Look-ups in named tables: a row name and a column name give one cell, copied from the table.

tup =
columns: sula, puz, berebe, logetos
sesim: [-2.082, -5.696, 5.212, -4.543]
nuvupak: [6.283, 2.047, 0.490, -5.631]
zivoli: [2.401, 3.157, -7.561, -4.166]
bim: [2.423, 0.763, -2.716, -0.696]
dezatok: [1.186, -4.794, -5.619, -2.198]
nidirok: [-6.466, -2.005, 0.199, -6.711]

nuvupak, logetos: -5.631
sesim, berebe: 5.212
zivoli, sula: 2.401
dezatok, sula: 1.186
sesim, logetos: -4.543
nuvupak, berebe: 0.490
nuvupak, sula: 6.283
nidirok, puz: -2.005
sesim, sula: -2.082
sesim, puz: -5.696
zivoli, logetos: -4.166
zivoli, puz: 3.157
dezatok, logetos: -2.198

gison.csv
,gifop,nenoret,sebefiz,zevaz,zufef,forefu,tevafi,vamido,mavi,nos
semigo,100,204,119,171,186,159,143,73,149,165
kota,110,105,122,132,126,143,148,147,173,123
dege,100,92,116,206,73,114,147,46,165,115
burez,135,218,139,74,117,119,138,218,125,165
bav,118,166,130,83,212,164,141,198,136,153
pigem,136,136,141,57,162,120,134,240,93,140
disuza,122,219,130,97,141,147,144,187,160,167
kol,135,57,139,89,69,83,138,213,108,103
tutopo,114,39,127,182,72,77,137,77,98,98
magivov,116,43,128,180,58,74,138,82,101,98
zesuler,135,206,139,60,137,131,139,239,131,162
getupot,98,200,119,175,217,163,140,60,128,167

What is the nos of bav in gison?
153
What is the forefu of semigo in gison?
159
What is the forefu of zesuler in gison?
131
What is the mavi of kota in gison?
173
What is the gifop of kol in gison?
135
What is the sebefiz of dege in gison?
116
What is the gifop of getupot in gison?
98
What is the vamido of pigem in gison?
240
What is the vamido of kota in gison?
147
What is the nos of zesuler in gison?
162
What is the nenoret of semigo in gison?
204
What is the tevafi of dege in gison?
147
What is the tevafi of getupot in gison?
140
What is the nenoret of tutopo in gison?
39
What is the zevaz of zesuler in gison?
60
What is the nos of kota in gison?
123
What is the vamido of zesuler in gison?
239
What is the sebefiz of pigem in gison?
141
What is the sebefiz of disuza in gison?
130
What is the nenoret of dege in gison?
92

nolagu:
         boz  sadarov  tanu  biti  sifuve  pugi  bet  nena  fita  noz
gep      0.4      0.6   0.4   0.6     0.3   0.9  0.4   0.3   0.8  0.4
medafan  0.9      0.5   0.8   0.4     0.7   0.6  0.5   0.9   0.6  0.9
konevu   0.8      0.9   0.7   0.9     0.8   0.3  0.5   0.4   0.5  0.7
tur      0.2      0.2   0.7   0.9     0.6   0.9  0.8   0.3   0.8  0.8
sizo     0.8      0.3   0.3   0.4     0.4   0.5  0.9   0.8   0.4  0.7
tuvinu   0.8      0.5   0.4   0.3     0.8   0.8  0.6   0.7   0.5  0.3
mul      0.3      0.5   0.7   0.5     0.4   0.7  0.8   0.5   0.9  0.8
zav      0.3      0.6   0.3   0.4     0.8   0.2  0.9   0.3   0.5  0.3
kurabiz  0.7      0.7   0.8   0.2     0.5   0.2  0.8   0.9   0.4  0.3
kalesiv  0.8      0.8   0.9   0.3     0.6   0.5  0.4   0.7   0.6  0.8
kek      0.7      0.6   0.9   0.5     0.6   0.3  0.7   0.8   0.6  0.5
tep      0.5      0.9   0.3   0.8     0.4   0.9  0.3   0.3   0.2  0.9

bet of sizo is 0.9
boz of konevu is 0.8
biti of kek is 0.5
boz of mul is 0.3
sifuve of tur is 0.6
fita of konevu is 0.5
sadarov of zav is 0.6
sifuve of zav is 0.8
nena of tuvinu is 0.7
fita of gep is 0.8
fita of kek is 0.6
biti of tur is 0.9

Table goten
	roviben	ref	sape	vani	gis	muk	gidek	nurada	bilesas
pil	62	82	25	51	57	63	58	62	71
daputi	63	82	25	51	58	62	60	62	71
lilo	65	82	25	53	58	58	66	60	70
doz	64	82	25	52	59	60	63	61	71
kesebas	62	83	25	51	58	63	58	62	71
mos	60	80	25	51	56	64	53	64	72
sizad	61	81	25	52	57	65	55	63	73
fufu	61	81	25	51	57	63	56	63	71
vorap	64	83	25	52	58	59	63	61	71
det	62	83	25	51	58	61	62	62	71
kofid	64	81	25	53	59	58	65	60	69
luraro	62	81	25	51	57	64	57	63	72

vani of kofid: 53
roviben of mos: 60
roviben of daputi: 63
gis of daputi: 58
gidek of mos: 53
muk of det: 61
bilesas of kofid: 69
bilesas of luraro: 72
bilesas of vorap: 71
roviben of luraro: 62
nurada of mos: 64
vani of luraro: 51
muk of doz: 60
Row with the largest muk: sizad

devut:
|  | dipe | beb | ruz | pese | fovos | burume | sesi | bogefav |
|---|---|---|---|---|---|---|---|---|
| tus | 0.674 | 0.687 | 0.590 | 0.859 | 0.573 | 0.647 | 0.611 | 0.345 |
| mapubu | 0.403 | 0.618 | 0.854 | 0.363 | 0.463 | 0.295 | 0.545 | 0.866 |
| tisunop | 0.659 | 0.681 | 0.531 | 0.817 | 0.604 | 0.651 | 0.615 | 0.318 |
| dos | 0.856 | 0.491 | 0.460 | 0.464 | 0.469 | 0.843 | 0.547 | 0.786 |
| zoz | 0.810 | 0.484 | 0.511 | 0.377 | 0.454 | 0.787 | 0.539 | 0.873 |
| megema | 0.785 | 0.536 | 0.434 | 0.492 | 0.533 | 0.791 | 0.568 | 0.658 |
| gis | 0.886 | 0.495 | 0.489 | 0.418 | 0.468 | 0.883 | 0.551 | 0.834 |
| nizuno | 0.319 | 0.694 | 0.856 | 0.422 | 0.545 | 0.234 | 0.578 | 0.693 |
| foz | 0.908 | 0.540 | 0.500 | 0.524 | 0.495 | 0.915 | 0.571 | 0.724 |
| teketil | 0.433 | 0.589 | 0.824 | 0.282 | 0.457 | 0.334 | 0.538 | 0.933 |
| nikoz | 0.495 | 0.630 | 0.825 | 0.455 | 0.471 | 0.404 | 0.558 | 0.798 |
| kezi | 0.559 | 0.668 | 0.611 | 0.597 | 0.593 | 0.541 | 0.600 | 0.492 |
| tebo | 0.521 | 0.789 | 0.759 | 0.788 | 0.631 | 0.497 | 0.640 | 0.324 |
| dimu | 0.888 | 0.584 | 0.539 | 0.404 | 0.553 | 0.931 | 0.594 | 0.739 |

fovos of tisunop = 0.604
pese of megema = 0.492
sesi of tus = 0.611
beb of nizuno = 0.694
ruz of tebo = 0.759
bogefav of dos = 0.786
dipe of mapubu = 0.403
bogefav of tisunop = 0.318
dipe of dos = 0.856
bogefav of tebo = 0.324

